Here is a tiny trained network, its code and every weight. The questions are about switching its units off for an input and a class, where a switched-off unit gives its printed mean instead of its output.

import numpy as np


def w(rows, s, z=0):
    codes = np.array(rows[::2]) - 128.0
    scale = np.full(codes.shape[1], s)
    scale[-1] = z or s
    return codes * scale


def f(y):
    return y / 2 * (1 + np.tanh(0.7978845608 * (y + 0.044715 * y**3)))


def log_softmax(a):
    a = a - a.max(-1, keepdims=True)
    return a - np.log(np.exp(a).sum(-1, keepdims=True))


def net(x, mask):
    res = np.array(x, float).reshape(1, 5) / 4 @ E
    y = f(res @ A[0][:, :-1].T + A[0][:, -1])
    res = res + np.where(mask, y, B[0][:, -1]) @ B[0][:, :-1]
    return log_softmax(res[-1] @ U[:, :-1].T + U[:, -1])


A, B = {}, {}
E = w([
[67,9,134,153,196,134,136],'x0',
[137,105,8,113,106,220,190],'x1',
[127,131,131,119,132,139,124],'x2',
[132,124,122,137,125,115,131],'x3',
[19,138,83,115,86,103,55],'x4',
],0.015)
A[0] = w([
[127,156,159,156,70,118,64,220],'N1',
[109,171,171,139,106,91,58,195],'N2',
[174,134,168,149,206,112,128,184],'N3',
[58,67,133,138,144,134,109,65],'N4',
[123,107,28,121,75,212,189,189],'N5',
[155,82,17,143,124,210,172,107],'N6',
[136,88,198,147,175,133,108,210],'N7',
[12,78,106,142,149,124,97,2],'N8',
[224,174,149,147,136,146,139,206],'N9',
[138,124,86,133,146,167,198,74],'N10',
[131,141,77,103,65,137,98,81],'N11',
[117,226,78,117,12,115,47,147],'N12',
[137,150,113,137,159,114,112,107],'N13',
[163,138,148,131,144,148,115,205],'N14',
[170,65,96,148,176,182,175,99],'N15',
[150,48,164,133,210,139,180,149],'N16',
[113,175,175,155,129,68,95,222],'N17',
[249,209,167,111,84,126,201,238],'N18',
[126,151,126,79,92,95,101,155],'N19',
[156,67,148,153,216,132,170,123],'N20',
],0.012,0.0056)
B[0] = w([
[53,138,182,114,216,142,160,197],'N1',
[55,108,215,119,212,156,136,214],'N2',
[127,203,102,137,94,69,89,195],'N3',
[163,46,103,72,108,52,94,175],'N4',
[196,139,65,100,108,225,226,221],'N5',
[158,74,138,141,142,244,199,212],'N6',
[97,219,99,154,72,43,65,200],'N7',
[196,16,70,1,133,56,159,185],'N8',
[150,44,106,67,120,43,107,206],'N9',
[125,70,159,138,126,202,162,169],'N10',
[158,175,44,155,117,205,178,166],'N11',
[119,222,130,192,166,214,182,242],'N12',
[136,127,149,118,129,128,131,130],'N13',
[126,107,127,138,119,99,100,160],'N14',
[109,51,210,182,117,209,119,191],'N15',
[110,173,180,229,111,146,97,211],'N16',
[28,87,182,143,172,130,131,218],'N17',
[146,1,94,36,132,36,152,252],'N18',
[83,135,159,169,168,141,196,171],'N19',
[84,192,187,231,112,175,83,200],'N20',
],0.0086,0.022)
U = w([
[98,95,136,41,152,15,90,252],'0',
[91,136,197,176,164,206,138,113],'1',
[191,60,73,50,83,134,139,98],'2',
[139,255,51,140,118,190,151,5],'3',
[105,221,159,190,72,98,31,115],'4',
],0.0099,0.0029)

Each question gives the input, the list of numbers given to net, and the class t.
The units are the neurons (one row each of A and B). Each row of codes is followed by its name. A weight is (code - 128) times the scale printed after its matrix; where a second scale follows, it is the last column's (A, B and U).
mask holds one flag per neuron, in row order. A switched-off neuron (its flag False) gives its mean, the last column of its row in B, instead of its output. The means were averaged over made-up inputs and are rounded, as every weight is.
A unit's drop is (log p(t) with every unit on - log p(t) with that unit switched off) / (log p(t) with every unit on - log p(t) with every unit switched off).
The circuit of an input: a set's keep is (log p(t) with only the set's units on - log p(t) with every unit switched off) / (log p(t) with every unit on - log p(t) with every unit switched off). Starting from the 12 units with the biggest drops (on a tie, the unit counted first), units are removed one at a time, each time the one whose removal leaves the highest keep (on an exact tie, the one counted first), for as long as the keep stays at least 0.8.
circuit, biggest first: the units of the circuit, biggest drop first
top k neurons: the k neurons with the biggest drops, biggest first
drop when u is switched off: that unit's drop, to one decimal
input [7,5,-7,1,1], class 2: circuit, biggest first => [N8]
input [-3,1,3,-5,7], class 3: circuit, biggest first => [N11 N15]
input [-1,8,-7,6,1], class 3: top 4 neurons => [N5 N18 N8 N9]
input [0,8,-2,8,-8], class 2: top 4 neurons => [N18 N5 N9 N12]
input [4,4,8,0,1], class 2: top 3 neurons => [N12 N8 N2]
input [1,-7,4,-7,7], class 0: top 2 neurons => [N8 N4]
input [5,-1,7,6,1], class 0: top 3 neurons => [N8 N12 N4]
input [-6,3,-1,1,1], class 3: top 2 neurons => [N12 N8]
input [0,4,6,-8,4], class 3: top 2 neurons => [N18 N9]
input [-8,-5,8,-8,-2], class 0: drop when N18 is switched off => 0.4
input [2,-5,-4,3,0], class 4: drop when N18 is switched off => 0.6
input [7,-7,5,-1,0], class 4: drop when N16 is switched off => 0.3
input [-1,-5,-5,5,-3], class 0: drop when N3 is switched off => 0.0
input [0,3,0,4,-2], class 2: circuit, biggest first => [N12]
